Below is a small trained network, with its code and all its weights. Each question gives an input and a target symbol and asks what happens when units are switched off, that is, made to give their printed mean instead of their output.

import numpy as np


def w(rows, s, z=0):
    codes = np.array(rows[::2]) - 128.0
    scale = np.full(codes.shape[1], s)
    scale[-1] = z or s
    return codes * scale


def norm(h):
    return h / np.sqrt((h * h).mean(-1, keepdims=True) + 1e-5)


def f(y):
    return np.maximum(y, 0)


def softmax(a):
    e = np.exp(a - a.max(-1, keepdims=True))
    return e / e.sum(-1, keepdims=True)


def log_softmax(a):
    a = a - a.max(-1, keepdims=True)
    return a - np.log(np.exp(a).sum(-1, keepdims=True))


def net(x, mask):
    ids = ['δεζημπω'.index(c) for c in x.split()]
    T = len(ids)
    res = E[ids] + P[:T]
    u = 0
    for l in range(3):
        r = norm(res)
        for j in range(2):
            rows = slice(3 * j, 3 * j + 3)
            q, k, v = (r @ M[l][rows].T for M in (Q, K, V))
            z = softmax(np.where(np.tri(T) > 0, q @ k.T / 3**0.5, -1e9)) @ v
            o = O[l][rows]
            res = res + np.where(mask[u + j], z, o[:, -1]) @ o[:, :-1]
        u += 2
        y = f(norm(res) @ A[l][:, :-1].T + A[l][:, -1])
        res = res + np.where(mask[u : u + 8], y, B[l][:, -1]) @ B[l][:, :-1]
        u += 8
    return log_softmax(norm(res)[-1] @ U[:, :-1].T + U[:, -1])


Q, K, V, O, A, B = {}, {}, {}, {}, {}, {}
E = w([
[134,165,117,144,82,105,186,119],'δ',
[144,183,119,96,126,208,119,82],'ε',
[146,204,138,45,208,87,111,128],'ζ',
[140,191,179,127,108,116,156,97],'η',
[196,198,146,128,127,128,98,128],'μ',
[130,142,253,160,114,162,148,106],'π',
[129,152,162,20,77,166,96,204],'ω',
],0.022)
P = w([
[132,255,157,107,129,187,196,206],'0',
[153,177,172,83,104,166,143,158],'1',
[135,143,158,95,98,152,110,133],'2',
[116,118,142,108,97,138,97,123],'3',
[100,99,130,127,100,137,93,111],'4',
[89,78,117,158,85,142,89,109],'5',
],0.0095)
Q[0] = w([
[131,110,166,100,122,140,99,146],'0.h1',
[98,168,131,118,121,162,109,91],'0.h1',
[132,134,189,165,127,22,121,168],'0.h1',
[146,96,64,107,170,159,137,155],'0.h2',
[112,190,4,89,57,86,195,132],'0.h2',
[79,123,130,126,100,109,180,109],'0.h2',
],0.016)
K[0] = w([
[164,97,147,157,206,202,129,203],'0.h1',
[59,199,145,108,190,118,71,113],'0.h1',
[86,149,223,106,188,88,139,148],'0.h1',
[133,86,35,139,39,204,28,143],'0.h2',
[130,166,34,50,118,141,242,184],'0.h2',
[122,1,88,141,103,90,219,83],'0.h2',
],0.0073)
V[0] = w([
[161,119,157,128,249,89,42,132],'0.h1',
[105,130,149,117,66,64,153,127],'0.h1',
[111,135,98,117,128,181,119,131],'0.h1',
[166,116,145,220,82,125,151,155],'0.h2',
[96,122,130,175,62,132,131,103],'0.h2',
[139,138,105,122,157,180,146,56],'0.h2',
],0.015)
O[0] = w([
[246,108,145,254,162,105,96,158,2],'0.h1',
[73,82,126,93,87,78,135,117,63],'0.h1',
[147,154,136,113,163,161,132,122,229],'0.h1',
[186,200,138,158,144,165,123,177,98],'0.h2',
[143,162,116,119,186,187,141,140,60],'0.h2',
[143,66,95,162,165,169,191,150,191],'0.h2',
],0.0073,0.0049)
A[0] = w([
[105,188,137,113,76,179,121,98,115],'0.n1',
[118,188,164,218,71,87,135,111,194],'0.n2',
[175,228,154,42,162,132,164,201,182],'0.n3',
[210,138,70,174,97,95,36,125,166],'0.n4',
[125,99,101,254,106,68,188,104,158],'0.n5',
[147,123,171,78,243,54,173,164,3],'0.n6',
[160,240,43,73,128,99,153,152,131],'0.n7',
[114,130,68,102,33,90,167,221,175],'0.n8',
],0.015,0.0028)
B[0] = w([
[126,119,127,95,94,187,110,65,218],'0.n1',
[173,99,130,99,141,173,189,123,169],'0.n2',
[253,215,151,95,158,200,126,123,254],'0.n3',
[79,20,93,131,106,77,150,112,176],'0.n4',
[234,137,53,94,112,192,183,136,137],'0.n5',
[34,204,175,91,165,90,133,120,149],'0.n6',
[230,150,139,117,174,94,14,97,207],'0.n7',
[153,54,66,133,143,166,144,185,159],'0.n8',
],0.017,0.022)
Q[1] = w([
[83,113,84,81,109,118,81,115],'1.h1',
[145,187,94,76,79,136,128,192],'1.h1',
[194,184,100,89,175,137,94,172],'1.h1',
[118,83,174,95,99,253,160,152],'1.h2',
[136,98,152,157,150,123,151,131],'1.h2',
[54,239,127,71,205,65,131,156],'1.h2',
],0.018)
K[1] = w([
[75,123,112,76,150,129,113,162],'1.h1',
[142,84,108,130,92,153,144,139],'1.h1',
[170,107,106,101,128,192,114,120],'1.h1',
[25,191,174,150,182,119,150,137],'1.h2',
[157,99,150,143,136,134,131,145],'1.h2',
[250,181,122,134,76,181,113,159],'1.h2',
],0.02)
V[1] = w([
[161,144,105,171,140,153,117,114],'1.h1',
[131,153,148,188,74,180,134,75],'1.h1',
[107,166,252,90,113,139,141,82],'1.h1',
[72,100,95,69,141,150,182,158],'1.h2',
[249,138,133,142,107,187,110,123],'1.h2',
[160,132,104,62,179,74,156,103],'1.h2',
],0.015)
O[1] = w([
[134,86,198,91,118,126,176,167,158],'1.h1',
[94,110,107,73,96,64,209,193,141],'1.h1',
[17,98,2,231,118,66,61,146,165],'1.h1',
[170,180,86,146,97,87,136,116,88],'1.h2',
[47,4,172,63,132,181,161,15,253],'1.h2',
[52,135,168,142,139,77,134,192,168],'1.h2',
],0.0071,0.029)
A[1] = w([
[87,165,176,119,179,161,108,157,150],'1.n1',
[102,64,77,94,86,162,165,113,88],'1.n2',
[113,170,210,203,159,146,153,178,106],'1.n3',
[184,156,65,180,71,92,109,176,69],'1.n4',
[99,51,106,173,88,93,154,162,82],'1.n5',
[131,70,160,58,140,31,177,131,2],'1.n6',
[222,200,49,187,139,84,82,155,149],'1.n7',
[96,77,125,109,86,129,122,255,72],'1.n8',
],0.019,0.0028)
B[1] = w([
[143,162,155,134,69,104,168,125,218],'1.n1',
[74,99,112,90,157,77,165,136,255],'1.n2',
[94,113,216,174,178,155,145,103,139],'1.n3',
[107,107,101,54,204,199,55,131,142],'1.n4',
[194,196,84,139,113,111,139,59,162],'1.n5',
[120,204,135,148,134,119,122,186,187],'1.n6',
[161,126,94,1,167,169,125,89,149],'1.n7',
[185,101,194,83,59,100,117,130,143],'1.n8',
],0.025,0.0085)
Q[2] = w([
[61,162,213,178,115,162,172,65],'2.h1',
[140,71,153,114,135,165,245,254],'2.h1',
[144,155,87,205,109,67,164,85],'2.h1',
[120,163,142,45,101,85,153,96],'2.h2',
[116,138,149,89,151,135,108,147],'2.h2',
[106,181,205,182,134,144,134,156],'2.h2',
],0.033)
K[2] = w([
[78,195,186,179,147,145,198,52],'2.h1',
[135,85,153,146,46,190,197,252],'2.h1',
[140,44,144,157,146,85,184,65],'2.h1',
[84,195,183,137,154,52,147,116],'2.h2',
[121,141,135,113,113,137,150,103],'2.h2',
[197,141,137,121,111,165,179,104],'2.h2',
],0.032)
V[2] = w([
[169,147,153,150,197,149,105,170],'2.h1',
[176,165,112,161,74,120,155,82],'2.h1',
[119,2,97,127,148,136,126,112],'2.h1',
[110,98,125,123,110,138,110,169],'2.h2',
[164,161,150,55,142,152,146,180],'2.h2',
[116,107,147,106,140,180,133,150],'2.h2',
],0.025)
O[2] = w([
[36,122,128,86,118,163,218,116,153],'2.h1',
[148,124,117,109,156,64,80,192,140],'2.h1',
[144,248,161,157,62,127,122,119,100],'2.h1',
[94,176,157,109,156,120,135,79,76],'2.h2',
[119,119,134,252,114,75,96,120,251],'2.h2',
[164,131,114,188,163,40,111,138,183],'2.h2',
],0.012,0.025)
A[2] = w([
[37,112,119,96,159,75,132,152,90],'2.n1',
[128,122,172,123,168,142,162,144,129],'2.n2',
[5,94,96,176,87,113,97,163,92],'2.n3',
[189,228,167,162,128,183,105,123,117],'2.n4',
[105,100,78,170,93,106,109,121,135],'2.n5',
[114,129,171,154,104,145,124,180,68],'2.n6',
[120,166,106,151,103,129,207,146,3],'2.n7',
[156,88,158,121,182,115,114,106,118],'2.n8',
],0.029,0.0041)
B[2] = w([
[95,199,151,85,162,58,141,210,169],'2.n1',
[128,144,91,129,140,124,39,121,164],'2.n2',
[156,12,88,89,107,253,140,38,143],'2.n3',
[243,189,115,86,193,150,155,201,226],'2.n4',
[107,170,112,200,82,151,71,127,141],'2.n5',
[86,120,144,183,128,123,104,171,131],'2.n6',
[100,104,146,153,155,115,251,97,133],'2.n7',
[67,110,117,109,81,159,128,104,250],'2.n8',
],0.027,0.026)
U = w([
[203,172,142,71,151,171,129,127,161],'δ',
[86,88,98,82,92,191,115,76,132],'ε',
[66,180,144,63,162,65,114,155,168],'ζ',
[120,135,120,110,134,93,253,114,109],'η',
[151,172,74,148,85,74,88,110,93],'μ',
[93,139,191,192,168,167,136,147,199],'π',
[144,90,197,104,54,118,121,201,5],'ω',
],0.011,0.0025)

Each question gives the input, a string of symbols that net reads in full, and the target symbol t.
The units are the heads (3 rows each of Q, K, V and O) and the neurons (one row each of A and B). Each row of codes is followed by its name. A weight is (code - 128) times the scale printed after its matrix; where a second scale follows, it is the last column's (O, A, B and U).
mask holds one flag per unit, layer by layer, with each layer's heads first. A switched-off unit (its flag False) gives its mean, the last column of its rows in O or B, instead of its output. The means were averaged over made-up inputs and are rounded, as every weight is.
A unit's drop is (log p(t) with every unit on - log p(t) with that unit switched off) / (log p(t) with every unit on - log p(t) with every unit switched off).
The circuit of an input: a set's keep is (log p(t) with only the set's units on - log p(t) with every unit switched off) / (log p(t) with every unit on - log p(t) with every unit switched off). Starting from the 12 units with the biggest drops (on a tie, the unit counted first), units are removed one at a time, each time the one whose removal leaves the highest keep (on an exact tie, the one counted first), for as long as the keep stays at least 0.8.
circuit, biggest first: the units of the circuit, biggest drop first
k most important neurons: the k neurons with the biggest drops, biggest first
top k neurons in layer l: the k neurons of layer l with the biggest drops, biggest first
drop when u is switched off: that unit's drop, to one decimal
input μ μ ε π ζ, target ζ: top neuron in layer 2 -> (2.n1)
input ε ζ δ π ε, target ε: 3 most important neurons -> (0.n6, 2.n3, 2.n4)
input ω ζ η ε ω, target ω: 3 most important neurons -> (0.n6, 1.n8, 0.n7)
input δ μ ω π π π, target ζ: circuit, biggest first -> (0.n3, 2.n1)
input μ η ε ε ε, target ζ: circuit, biggest first -> (0.n3, 1.n2, 2.n1)
input η ε ζ ε ω μ, target μ: 3 most important neurons -> (0.n4, 0.n3, 1.n5)
input ω η ε η ω η, target ζ: circuit, biggest first -> (0.n3, 2.n1)
input μ ω ε μ, target ε: circuit, biggest first -> (0.n4, 2.n4)
input ε μ μ ω ζ η, target η: top 2 neurons in layer 2 -> (2.n7, 2.n4)
input η η δ δ δ, target ζ: 3 most important neurons -> (1.n2, 0.n3, 2.n1)
input ω ω η ω, target ζ: 2 most important neurons -> (1.n2, 0.n3)
input η π ω ε η, target ε: 2 most important neurons -> (2.n4, 1.n2)
input π μ ω μ μ, target ζ: 4 most important neurons -> (0.n4, 1.n2, 0.n3, 2.n1)
input π δ μ μ ζ ζ, target ε: 3 most important neurons -> (0.n3, 0.n6, 2.n3)
input μ ω π μ μ π, target ε: circuit, biggest first -> (2.n4)
input η η ε π η, target ζ: 4 most important neurons -> (1.n2, 0.n3, 2.n1, 0.n7)
input ω μ ω μ ζ ζ, target ε: 4 most important neurons -> (2.n3, 0.n6, 0.n3, 0.n4)
input η ζ π ω, target ω: 2 most important neurons -> (1.n8, 0.n7)
input π μ μ μ, target ζ: 3 most important neurons -> (0.n4, 1.n2, 2.n1)
input ε ω ε δ ω δ, target ε: 2 most important neurons -> (0.n7, 2.n4)
input μ η μ η, target ε: most important neuron -> (0.n4)
input π ζ η, target η: 2 most important neurons -> (0.n3, 0.n5)
input μ π π, target ε: top 2 neurons in layer 0 -> (0.n3, 0.n7)
input ε μ δ μ μ ε, target ε: top 2 neurons in layer 0 -> (0.n3, 0.n4)
input ω δ ω, target ε: top 2 neurons in layer 2 -> (2.n4, 2.n1)
input μ π δ δ, target ε: drop when 0.h2 is switched off -> 1.8
input ε ε ω ζ, target ζ: drop when 0.h2 is switched off -> 0.4
input μ ζ η π, target π: drop when 2.n7 is switched off -> 0.0
input ζ η ε ε μ, target μ: drop when 0.n6 is switched off -> 0.3
